Small tables with named rows and columns. After each table, cells are looked up by row and column.

kivuzi:
         ripodo  kanedep  zelumuk  gogog  ratege  lunobi  fol  toluti  vitu  fop
zubufo      141      100       52    100      98     194  168     118   149  246
befazon     160      128       94     77     118     115  148      97   159  208
lat         142      125      107    149     121     138  142     136   163  140
zuk         127      150      195    148     116     122  122     124    82  194
morak        87      148      181    207     103     170   87     170   117  149
niz         141      116      105    157     120     133  149     146   154  146
vom         153      129      114    149     130     146  130     135   157  136

vom, vitu -> 157
lat, zelumuk -> 107
zuk, kanedep -> 150
vom, zelumuk -> 114
morak, lunobi -> 170
niz, toluti -> 146
befazon, fop -> 208
zuk, lunobi -> 122
morak, kanedep -> 148
zuk, gogog -> 148
morak, gogog -> 207
vom, ratege -> 130
lat, toluti -> 136
niz, fol -> 149
Which row has the largest ripodo? befazon

tudir =
,kiroz,koz,visoba
sem,142,174,243
ramuvu,86,88,175
pelaku,24,40,179

What is the koz of sem in tudir? 174
What is the kiroz of pelaku in tudir? 24
What is the visoba of ramuvu in tudir? 175
What is the koz of ramuvu in tudir? 88
What is the kiroz of ramuvu in tudir? 86
What is the koz of pelaku in tudir? 40
What is the visoba of sem in tudir? 243
What is the visoba of pelaku in tudir? 179
What is the kiroz of sem in tudir? 142
Which row has the largest visoba? sem

Table rep
fields: rar, savura, pup, tul
vulegan: [3978, 4658, 2528, 3241]
gudem: [3998, 5836, 3787, 2596]
nipedu: [1607, 3439, 4133, 4297]
napo: [3499, 4830, 7847, 4642]
tenizo: [4667, 3437, 2160, 2546]
rusobin: [1848, 3538, 7660, 3980]
kam: [2893, 2814, 2942, 4540]
nilim: [4501, 3824, 3276, 3718]
vez: [2707, 2196, 2195, 3836]

What is the savura of vulegan in rep?
4658
What is the rar of kam in rep?
2893
What is the pup of vez in rep?
2195
What is the rar of nipedu in rep?
1607
What is the tul of tenizo in rep?
2546
What is the tul of nilim in rep?
3718
What is the savura of tenizo in rep?
3437
What is the rar of vulegan in rep?
3978
What is the rar of napo in rep?
3499
What is the savura of nilim in rep?
3824
What is the tul of rusobin in rep?
3980
What is the pup of nilim in rep?
3276
What is the tul of napo in rep?
4642
What is the pup of kam in rep?
2942
What is the savura of kam in rep?
2814
What is the rar of vez in rep?
2707
What is the rar of nilim in rep?
4501
What is the savura of napo in rep?
4830
What is the tul of kam in rep?
4540
What is the savura of nipedu in rep?
3439

Table gudonal
,kur,numonen,gipiz,mapas,dap,kom,ruredi
vesun,175,153,195,73,25,40,211
nik,37,18,1,66,144,140,23
raroge,25,130,60,116,31,14,64
buvogug,100,29,94,4,74,114,22
gokepig,119,92,131,25,16,93,93

kom of buvogug = 114
mapas of nik = 66
dap of gokepig = 16
kom of raroge = 14
kur of nik = 37
ruredi of nik = 23
kom of vesun = 40
kom of gokepig = 93

mizus =
         sase  mun
lel       0.5  0.2
neno      0.3  0.3
bifat     0.8  0.7
netolep   0.4  0.7
vepobun   0.3  0.0
rur       0.8  0.3
sel       0.5  0.8
zigosu    0.8  0.5

sase of bifat = 0.8
sase of vepobun = 0.3
mun of netolep = 0.7
sase of neno = 0.3
mun of vepobun = 0.0
mun of bifat = 0.7
sase of zigosu = 0.8
sase of sel = 0.5
mun of zigosu = 0.5
sase of rur = 0.8
mun of neno = 0.3
mun of rur = 0.3
sase of netolep = 0.4
mun of lel = 0.2
mun of sel = 0.8
sase of lel = 0.5
Which row has the largest mun? sel

tiza:
columns: ditine, seze, talaleb, zanibov
nokovuf: [49.000, 33.755, 69.885, 26.432]
ruful: [49.108, 51.559, 27.117, 46.134]
lamuvar: [37.048, 51.794, 33.764, 57.215]
zadugur: [72.756, 75.169, 64.594, 79.286]
fipezi: [60.871, 76.091, 48.641, 67.919]
taf: [45.687, 23.844, 59.015, 32.137]
kemabi: [50.473, 48.460, 63.435, 58.805]
ruzi: [59.062, 52.554, 78.941, 48.858]

talaleb of fipezi = 48.641
talaleb of zadugur = 64.594
talaleb of lamuvar = 33.764
seze of ruful = 51.559
talaleb of ruful = 27.117
zanibov of nokovuf = 26.432
ditine of ruzi = 59.062
ditine of ruful = 49.108
talaleb of kemabi = 63.435
zanibov of lamuvar = 57.215
zanibov of zadugur = 79.286
seze of zadugur = 75.169
zanibov of kemabi = 58.805
seze of fipezi = 76.091
zanibov of ruful = 46.134
ditine of fipezi = 60.871
zanibov of taf = 32.137
ditine of lamuvar = 37.048

